Below is a small trained network, with its code and all its weights. Each question gives an input and a target symbol and asks what happens when units are switched off, that is, made to give their printed mean instead of their output.

import numpy as np


def w(rows, s, z=0):
    codes = np.array(rows[::2]) - 128.0
    scale = np.full(codes.shape[1], s)
    scale[-1] = z or s
    return codes * scale


def softmax(a):
    e = np.exp(a - a.max(-1, keepdims=True))
    return e / e.sum(-1, keepdims=True)


def log_softmax(a):
    a = a - a.max(-1, keepdims=True)
    return a - np.log(np.exp(a).sum(-1, keepdims=True))


def net(x, mask):
    ids = ['ΘΣΨαβελμπτω'.index(c) for c in x.split()]
    T = len(ids)
    res = E[ids] + P[:T]
    u = 0
    for l in range(2):
        r = res
        for j in range(3):
            rows = slice(3 * j, 3 * j + 3)
            q, k, v = (r @ M[l][rows].T for M in (Q, K, V))
            z = softmax(np.where(np.tri(T) > 0, q @ k.T / 3**0.5, -1e9)) @ v
            o = O[l][rows]
            res = res + np.where(mask[u + j], z, o[:, -1]) @ o[:, :-1]
        u += 3
    return log_softmax(res[-1] @ U[:, :-1].T + U[:, -1])


Q, K, V, O = {}, {}, {}, {}
E = w([
[93,179,174,107,117,128,160,142,101,69],'Θ',
[88,159,156,135,145,94,192,154,114,56],'Σ',
[47,184,193,161,173,133,216,95,163,74],'Ψ',
[52,136,175,163,64,123,128,60,114,68],'α',
[84,122,167,138,59,91,141,97,105,72],'β',
[181,140,136,111,62,46,177,200,77,48],'ε',
[66,186,233,24,243,61,127,189,155,109],'λ',
[195,56,78,115,178,250,214,21,116,85],'μ',
[134,93,55,24,30,174,156,179,60,201],'π',
[29,90,129,179,156,236,62,187,23,171],'τ',
[216,254,111,176,157,169,197,127,60,207],'ω',
],0.0067)
P = w([
[188,170,253,26,104,200,168,52,55,70],'0',
[143,142,182,66,126,147,198,97,62,60],'1',
[136,130,172,72,150,124,170,108,65,74],'2',
[118,143,130,90,166,127,167,140,98,91],'3',
[116,142,116,114,179,129,155,146,119,113],'4',
[133,158,89,128,168,147,132,169,141,126],'5',
[128,174,80,105,174,163,119,179,162,141],'6',
[119,196,49,85,174,180,99,189,183,155],'7',
],0.0052)
Q[0] = w([
[73,155,31,255,4,132,233,149,87,61],'L0H1',
[196,130,240,9,251,93,83,114,140,142],'L0H1',
[204,133,200,42,210,152,161,80,66,32],'L0H1',
[100,247,188,147,155,7,196,77,206,75],'L0H2',
[207,70,133,99,198,144,249,71,160,31],'L0H2',
[42,149,66,168,123,203,21,237,68,254],'L0H2',
[74,92,176,126,60,108,217,98,31,17],'L0H3',
[130,153,204,109,106,11,40,242,245,154],'L0H3',
[171,87,62,164,141,155,71,119,210,219],'L0H3',
],0.0039)
K[0] = w([
[47,137,243,19,250,54,17,177,207,108],'L0H1',
[194,117,27,255,77,187,208,104,86,187],'L0H1',
[171,120,76,178,193,188,148,69,133,204],'L0H1',
[175,184,228,38,225,55,151,157,216,104],'L0H2',
[191,128,111,102,200,172,187,51,190,99],'L0H2',
[49,123,66,235,50,83,47,216,53,171],'L0H2',
[213,76,37,200,31,210,175,54,12,163],'L0H3',
[133,73,172,29,185,167,162,86,144,121],'L0H3',
[65,174,201,121,144,86,104,155,144,111],'L0H3',
],0.0048)
V[0] = w([
[148,76,55,169,38,24,110,204,224,110],'L0H1',
[48,147,235,3,211,92,108,173,124,65],'L0H1',
[153,201,214,45,120,157,158,103,31,162],'L0H1',
[147,54,24,174,36,3,31,212,230,186],'L0H2',
[67,34,37,241,7,109,23,88,222,199],'L0H2',
[212,213,226,11,228,215,240,139,28,25],'L0H2',
[131,199,167,121,222,51,178,161,207,79],'L0H3',
[21,148,118,159,231,118,104,144,217,218],'L0H3',
[91,100,89,108,233,96,126,228,236,158],'L0H3',
],0.0045)
O[0] = w([
[194,115,89,149,89,69,28,126,158,174,61],'L0H1',
[79,207,111,129,20,201,166,229,88,87,177],'L0H1',
[102,156,162,80,111,121,232,139,66,113,191],'L0H1',
[148,113,133,181,47,89,24,167,155,162,23],'L0H2',
[146,52,173,169,92,130,36,85,119,179,13],'L0H2',
[130,166,96,77,174,146,255,157,122,86,254],'L0H2',
[225,195,76,101,213,158,105,90,172,151,154],'L0H3',
[82,130,127,115,207,150,14,79,171,204,97],'L0H3',
[131,121,66,94,194,118,20,160,205,168,103],'L0H3',
],0.0045,0.011)
Q[1] = w([
[79,138,226,49,232,130,196,225,72,78],'L1H1',
[204,20,254,220,88,23,29,86,158,228],'L1H1',
[22,237,11,4,217,213,245,227,24,41],'L1H1',
[212,9,131,228,86,158,10,9,220,234],'L1H2',
[178,101,32,106,203,253,204,11,58,66],'L1H2',
[187,25,244,219,31,3,13,61,136,219],'L1H2',
[9,250,136,9,242,210,222,228,73,5],'L1H3',
[118,64,225,181,125,39,32,123,236,228],'L1H3',
[25,233,202,35,231,78,179,235,162,67],'L1H3',
],0.0047)
K[1] = w([
[217,206,35,230,83,168,105,90,133,239],'L1H1',
[90,43,176,96,91,181,206,107,57,50],'L1H1',
[193,239,79,193,161,97,85,143,202,219],'L1H1',
[35,178,244,73,71,29,159,166,132,23],'L1H2',
[151,218,60,90,66,143,97,241,46,238],'L1H2',
[52,122,223,85,108,83,218,94,144,1],'L1H2',
[163,103,42,129,170,192,73,123,127,214],'L1H3',
[129,79,167,133,52,79,198,78,133,8],'L1H3',
[212,85,24,135,159,210,96,77,180,176],'L1H3',
],0.0045)
V[1] = w([
[182,204,204,65,75,84,157,206,79,98],'L1H1',
[16,42,105,74,108,116,73,200,204,81],'L1H1',
[15,50,169,54,105,153,104,138,210,71],'L1H1',
[217,104,43,36,29,68,165,165,147,141],'L1H2',
[67,187,112,98,14,70,75,242,100,235],'L1H2',
[43,72,136,204,105,79,89,196,143,83],'L1H2',
[139,104,48,148,83,233,117,110,62,212],'L1H3',
[90,215,244,72,191,39,144,167,160,115],'L1H3',
[4,171,199,178,187,66,86,224,92,202],'L1H3',
],0.0048)
O[1] = w([
[105,128,154,246,68,133,104,168,102,145,255],'L1H1',
[142,120,165,21,75,157,200,199,226,33,53],'L1H1',
[107,60,181,35,56,225,204,176,252,33,108],'L1H1',
[93,126,209,225,58,26,244,196,239,231,139],'L1H2',
[56,177,223,53,105,24,234,101,59,215,32],'L1H2',
[186,136,158,34,113,84,154,125,134,46,21],'L1H2',
[35,19,233,127,225,191,226,189,10,107,93],'L1H3',
[91,239,38,122,62,117,60,72,154,189,218],'L1H3',
[89,238,87,3,117,101,141,87,55,71,76],'L1H3',
],0.0045,0.013)
U = w([
[76,155,152,179,78,192,145,192,63,104,177],'Θ',
[185,136,82,98,200,85,158,152,165,132,251],'Σ',
[172,167,103,51,242,146,105,50,239,163,112],'Ψ',
[113,110,193,130,66,125,90,13,133,91,90],'α',
[131,116,188,129,62,105,108,40,139,103,110],'β',
[244,142,176,171,42,32,135,157,152,122,69],'ε',
[108,213,42,69,13,122,73,102,227,111,86],'λ',
[197,27,105,201,148,167,67,232,250,62,129],'μ',
[48,54,243,106,111,89,247,155,205,241,107],'π',
[116,81,171,2,170,133,134,136,2,23,84],'τ',
[80,112,98,186,201,38,57,55,21,220,79],'ω',
],0.0041,0.0031)

Each question gives the input, a string of symbols that net reads in full, and the target symbol t.
The units are the heads (3 rows each of Q, K, V and O). Each row of codes is followed by its name. A weight is (code - 128) times the scale printed after its matrix; where a second scale follows, it is the last column's (O and U).
mask holds one flag per head, layer by layer. A switched-off head (its flag False) gives its mean, the last column of its rows in O, instead of its output. The means were averaged over made-up inputs and are rounded, as every weight is.
A unit's drop is (log p(t) with every unit on - log p(t) with that unit switched off) / (log p(t) with every unit on - log p(t) with every unit switched off).
The circuit of an input: a set's keep is (log p(t) with only the set's units on - log p(t) with every unit switched off) / (log p(t) with every unit on - log p(t) with every unit switched off). Starting from all 6 units, units are removed one at a time, each time the one whose removal leaves the highest keep (on an exact tie, the one counted first), for as long as the keep stays at least 0.8.
circuit, biggest first: the units of the circuit, biggest drop first
most important unit: the unit with the biggest drop
heads that matter: for each layer, one digit per head in row order, 1 if its drop is at least 0.15 and else 0, layers parted by /
drop of u: that unit's drop, to one decimal
input λ ω λ λ Θ μ π, target π: heads that matter	000 / 011
input λ μ μ λ ω τ, target ω: circuit, biggest first	L1H1
input Ψ λ μ μ Σ τ Ψ, target τ: circuit, biggest first	L1H3, L1H2, L0H2
input Ψ ω Ψ μ μ λ, target μ: circuit, biggest first	L1H2, L1H3, L0H1
input α β τ α λ τ, target τ: heads that matter	000 / 111
input λ ω Ψ Ψ λ λ, target λ: circuit, biggest first	L1H3, L0H3
input λ μ λ, target μ: circuit, biggest first	L1H2, L1H3
input τ λ λ, target τ: circuit, biggest first	L1H2, L0H2, L1H3
input μ λ τ τ Θ λ ε λ, target λ: heads that matter	001 / 101
input λ μ λ λ ε, target λ: heads that matter	101 / 001
input μ Ψ ω π, target ω: heads that matter	000 / 100
input α ω λ λ π λ, target π: circuit, biggest first	L1H2, L1H1, L1H3, L0H3
input μ β λ μ α, target μ: heads that matter	000 / 011
input λ μ ε, target μ: most important unit	L1H2
input μ μ β Ψ Σ μ μ, target μ: circuit, biggest first	L1H3, L1H2
input Θ λ Θ λ Σ, target λ: heads that matter	000 / 001
input λ ω μ μ μ μ, target μ: heads that matter	110 / 011
input μ α μ λ Ψ β λ β, target λ: heads that matter	001 / 101
input Θ μ λ Θ, target μ: circuit, biggest first	L1H2, L1H3
input Σ ε ε λ ω ε, target ω: most important unit	L1H1
input λ μ Ψ, target μ: drop of L0H1	0.2
input λ τ τ μ, target τ: drop of L1H3	0.3
input ω Σ Θ ω β λ, target ω: drop of L1H1	0.7
input μ μ ω ε, target ω: drop of L1H2	0.0
